Below are the code and all the weights of a small trained network. Each question names an input and a class and asks about switching units off, where a switched-off unit gives its printed mean instead of its output.

import numpy as np


def w(rows, s, z=0):
    codes = np.array(rows[::2]) - 128.0
    scale = np.full(codes.shape[1], s)
    scale[-1] = z or s
    return codes * scale


def norm(h):
    return h / np.sqrt((h * h).mean(-1, keepdims=True) + 1e-5)


def f(y):
    return np.maximum(y, 0)


def log_softmax(a):
    a = a - a.max(-1, keepdims=True)
    return a - np.log(np.exp(a).sum(-1, keepdims=True))


def net(x, mask):
    res = np.array(x, float).reshape(1, 7) / 4 @ E
    u = 0
    for l in range(2):
        y = f(norm(res) @ A[l][:, :-1].T + A[l][:, -1])
        res = res + np.where(mask[u : u + 3], y, B[l][:, -1]) @ B[l][:, :-1]
        u += 3
    return log_softmax(norm(res)[-1] @ U[:, :-1].T + U[:, -1])


A, B = {}, {}
E = w([
[129,131,134,110,119,123,151,125],'x0',
[163,88,2,61,102,95,146,190],'x1',
[150,183,141,72,230,2,83,102],'x2',
[239,181,213,114,114,127,158,218],'x3',
[65,233,77,184,234,213,133,208],'x4',
[48,247,76,182,5,51,114,182],'x5',
[136,119,123,127,131,118,106,136],'x6',
],0.0024)
A[0] = w([
[108,58,147,191,29,243,178,186,1],'L0N1',
[253,196,161,131,84,183,153,149,139],'L0N2',
[148,105,47,27,105,137,120,181,69],'L0N3',
],0.0053,0.0033)
B[0] = w([
[114,140,167,77,210,2,113,144,241],'L0N1',
[132,136,71,129,113,167,61,69,254],'L0N2',
[78,137,219,84,137,204,102,91,192],'L0N3',
],0.0084,0.0033)
A[1] = w([
[206,48,143,124,225,157,196,144,3],'L1N1',
[107,194,110,143,241,151,127,196,160],'L1N2',
[237,2,135,139,239,245,231,109,3],'L1N3',
],0.0039,0.0025)
B[1] = w([
[87,193,83,179,136,50,91,254,163],'L1N1',
[182,1,153,95,108,144,186,119,252],'L1N2',
[26,208,76,201,22,93,167,171,199],'L1N3',
],0.0076,0.0033)
U = w([
[146,77,191,45,246,1,160,193,77],'0',
[60,237,70,169,68,70,146,228,9],'1',
[185,11,146,132,90,134,189,122,255],'2',
[126,73,142,105,133,127,128,136,184],'3',
[83,122,214,81,155,169,135,138,112],'4',
[131,111,74,134,155,168,107,67,136],'5',
],0.006,0.002)

Each question gives the input, the list of numbers given to net, and the class t.
The units are the neurons (one row each of A and B). Each row of codes is followed by its name. A weight is (code - 128) times the scale printed after its matrix; where a second scale follows, it is the last column's (A, B and U).
mask holds one flag per neuron, layer by layer. A switched-off neuron (its flag False) gives its mean, the last column of its row in B, instead of its output. The means were averaged over made-up inputs and are rounded, as every weight is.
A unit's drop is (log p(t) with every unit on - log p(t) with that unit switched off) / (log p(t) with every unit on - log p(t) with every unit switched off).
The circuit of an input: a set's keep is (log p(t) with only the set's units on - log p(t) with every unit switched off) / (log p(t) with every unit on - log p(t) with every unit switched off). Starting from all 6 units, units are removed one at a time, each time the one whose removal leaves the highest keep (on an exact tie, the one counted first), for as long as the keep stays at least 0.8.
circuit, biggest first: the units of the circuit, biggest drop first
k most important neurons of layer l: the k neurons of layer l with the biggest drops, biggest first
drop of u: that unit's drop, to one decimal
input [-6,-5,6,2,3,-8,-1], class 1: 2 most important neurons of layer 1 => (L1N3, L1N1)
input [1,1,7,-3,5,5,-6], class 0: 2 most important neurons of layer 1 => (L1N2, L1N3)
input [3,-1,4,-7,7,-5,-2], class 2: circuit, biggest first => (L1N2, L0N1, L0N2)
input [6,-5,-5,-3,5,-8,0], class 1: circuit, biggest first => (L1N3)
input [6,6,5,-6,8,5,-2], class 2: circuit, biggest first => (L1N2, L0N1, L0N2, L1N3)
input [-2,5,7,7,7,-8,2], class 1: circuit, biggest first => (L1N3, L0N1)
input [-1,-5,2,-2,1,-8,-1], class 1: circuit, biggest first => (L1N3, L0N1, L1N1)
input [-1,6,-4,3,-1,4,-6], class 4: 2 most important neurons of layer 0 => (L0N3, L0N2)
input [-1,5,-1,1,6,5,-4], class 2: circuit, biggest first => (L1N2, L1N3)
input [4,-5,0,8,-5,-3,-4], class 5: circuit, biggest first => (L0N2, L1N2)
input [3,-4,-2,-6,8,3,6], class 2: 2 most important neurons of layer 0 => (L0N2, L0N3)
input [0,8,7,-5,0,-5,-8], class 4: circuit, biggest first => (L0N3, L0N1)
input [6,-1,-5,4,7,2,7], class 2: 2 most important neurons of layer 1 => (L1N2, L1N1)
input [2,-5,2,6,6,-2,2], class 2: 2 most important neurons of layer 0 => (L0N3, L0N1)
input [-1,8,4,8,-5,-5,4], class 4: 2 most important neurons of layer 0 => (L0N3, L0N1)
input [-8,7,3,7,-8,-8,6], class 1: most important neuron of layer 0 => (L0N1)
input [2,7,6,-3,0,6,7], class 4: 2 most important neurons of layer 1 => (L1N3, L1N1)
input [7,4,-8,-6,-3,-7,-3], class 0: 2 most important neurons of layer 0 => (L0N1, L0N2)
input [0,1,0,5,6,-8,-7], class 1: 2 most important neurons of layer 1 => (L1N3, L1N1)
input [-5,1,-8,1,8,-8,-4], class 0: 2 most important neurons of layer 1 => (L1N2, L1N1)
input [-5,6,-5,-5,-2,-8,-6], class 1: most important neuron of layer 0 => (L0N2)
input [-8,-8,-7,6,3,-8,-1], class 1: 2 most important neurons of layer 1 => (L1N3, L1N1)
input [-4,-7,-5,2,-1,-7,-3], class 1: drop of L0N3 => 0.2
input [-4,5,-2,-6,8,4,-1], class 2: drop of L1N1 => 0.1
input [-5,-3,-8,-2,-2,-1,-4], class 0: drop of L1N1 => 0.0
input [-4,-1,-7,7,3,0,2], class 0: drop of L0N1 => 1.5
